Small tables with named rows and columns. After each table, cells are looked up by row and column.

tabimi.tsv
	purizu	fif	tugapup	nenot
pek	64.118	83.173	57.063	13.533
minerur	54.396	40.361	19.863	31.911
suresuv	39.064	14.365	77.897	79.252
nipiber	53.069	40.276	98.333	75.911
buzuz	26.897	13.115	47.710	57.304

What is the purizu of nipiber in tabimi?
53.069
What is the nenot of suresuv in tabimi?
79.252
What is the fif of pek in tabimi?
83.173
What is the tugapup of pek in tabimi?
57.063
What is the purizu of minerur in tabimi?
54.396
What is the fif of nipiber in tabimi?
40.276
What is the tugapup of buzuz in tabimi?
47.710
What is the fif of minerur in tabimi?
40.361
What is the fif of buzuz in tabimi?
13.115
What is the purizu of suresuv in tabimi?
39.064
What is the nenot of minerur in tabimi?
31.911
What is the purizu of pek in tabimi?
64.118
What is the nenot of pek in tabimi?
13.533
What is the tugapup of suresuv in tabimi?
77.897
What is the purizu of buzuz in tabimi?
26.897
What is the nenot of nipiber in tabimi?
75.911
What is the tugapup of minerur in tabimi?
19.863

Table lolet
,dodad,ras
todug,201,66
luto,236,150
fugefa,17,98
suk,97,168
lekavir,183,46

ras of suk = 168
dodad of suk = 97
ras of luto = 150
dodad of lekavir = 183
ras of lekavir = 46
ras of fugefa = 98
ras of todug = 66
dodad of fugefa = 17
dodad of todug = 201
dodad of luto = 236
Row with the largest ras: suk

nadi.csv
,mugesuz,veburot,fufep,tamomir,kir,nadul,netared,gib
feku,-6.96,-20.49,-0.28,-31.58,-28.31,-27.48,-6.57,-48.99
mopuli,36.55,-50.62,42.03,50.73,32.15,-56.90,35.47,-23.19
pivut,-57.00,-10.09,14.53,-19.27,31.51,-55.74,-57.77,-44.61
tifeg,25.04,-41.82,-34.02,-12.95,-40.45,-19.93,-6.10,-18.11
tob,-23.31,-49.86,-9.60,-29.44,-13.22,-8.19,-8.01,0.91
gur,-62.07,-25.16,7.97,-10.31,-1.87,-61.58,-40.80,4.74
kog,-7.96,-9.93,-34.28,-17.64,-12.02,-13.68,-12.31,-5.08
kur,18.92,-9.69,-27.63,-10.90,-27.78,2.20,1.18,-8.31
fek,-15.79,-14.28,-43.87,-9.11,-9.40,-23.16,-5.04,-4.84
kolo,19.05,-39.80,41.35,52.48,28.13,-51.32,33.28,-33.13
pebazul,-12.30,-29.73,-12.41,-23.02,-13.06,-17.33,-15.77,-16.11
rinoto,-78.11,-5.12,27.64,-17.88,38.96,-83.03,-72.59,-15.83
rusod,-3.57,-37.29,39.96,-41.02,17.78,40.23,-38.55,36.65
laf,-24.43,-7.54,-14.81,-10.43,-28.40,-3.67,-12.77,-23.65

fek, mugesuz -> -15.79
kur, mugesuz -> 18.92
mopuli, nadul -> -56.90
kog, mugesuz -> -7.96
kur, veburot -> -9.69
rinoto, tamomir -> -17.88
gur, fufep -> 7.97
feku, netared -> -6.57
laf, nadul -> -3.67
rusod, nadul -> 40.23
fek, veburot -> -14.28
tifeg, gib -> -18.11
mopuli, veburot -> -50.62
pebazul, nadul -> -17.33
kur, netared -> 1.18
mopuli, mugesuz -> 36.55
feku, tamomir -> -31.58
fek, gib -> -4.84
pebazul, mugesuz -> -12.30

Table godipu
fields: nivozul, vama, remu, mip, zakimug, vaset, dodite
bal: [144, 156, 131, 74, 143, 84, 131]
bef: [126, 117, 113, 173, 75, 143, 129]
rom: [164, 154, 137, 146, 165, 131, 128]
ponazot: [183, 124, 183, 106, 103, 103, 163]
gomala: [95, 95, 117, 104, 161, 152, 133]
tepiti: [124, 117, 155, 47, 207, 99, 93]
taf: [165, 107, 187, 122, 100, 91, 151]
donevav: [165, 109, 170, 123, 115, 108, 142]
bule: [196, 139, 234, 184, 146, 119, 133]
vak: [105, 172, 130, 139, 168, 169, 138]
zumo: [144, 141, 136, 145, 100, 145, 163]
tum: [77, 139, 124, 89, 160, 156, 177]

nivozul of gomala is 95
zakimug of taf is 100
mip of bef is 173
dodite of vak is 138
dodite of tum is 177
mip of bal is 74
vama of bal is 156
dodite of bule is 133
dodite of bal is 131
zakimug of zumo is 100
mip of vak is 139
nivozul of tepiti is 124
vaset of vak is 169
Row with the largest vama: vak

kegod.tsv
	zir	fedon	baligis	dofef	daguse	bipodo	vasizav	rog	kol	tazofu
riri	140	189	40	127	135	122	201	98	14	49
zagok	95	225	198	160	55	123	162	107	18	65
vil	190	48	92	17	222	77	193	26	219	96
dubinat	46	26	95	138	36	135	53	182	40	50

zagok, fedon: 225
dubinat, baligis: 95
dubinat, daguse: 36
dubinat, bipodo: 135
zagok, zir: 95
dubinat, tazofu: 50
riri, dofef: 127
Which row has the largest rog? dubinat

Table nufosib
         lineli  sasera  bapimir  nuburi  foter  bef  livazu  kezugud  veki  val
munar       164     125      161     238    168  176     132      117   155  210
rozot       120     171      160      70    127  152     177      183   162  113
lovisi      222     198      154     134    194  108     163      196   147  119
banu        105     155      194      75    125  169     173      153   167  134
lam         147     178      165      71    147  135     180      186   161  107
tobigu      233     198      140     172    206  111     156      195   142  138
mumobug     154     143       82     247    153  174     142      161   149  188
zeg          63     114      150     149     99  208     152      130   165  175
vuga        193     202      114     133    171  116     174      212   152  113
duv         136     188      135      78    132  144     180      198   157  102
benogu       97     159      160      72    118  165     176      171   162  122
rok         156     129      132     240    158  176     135      130   151  202
bop         112     110      167     199    133  202     140      111   157  200
tuvap       183     158       92     244    169  159     143      167   144  181

bop, lineli => 112
banu, kezugud => 153
rok, bapimir => 132
duv, veki => 157
vuga, bef => 116
tobigu, bef => 111

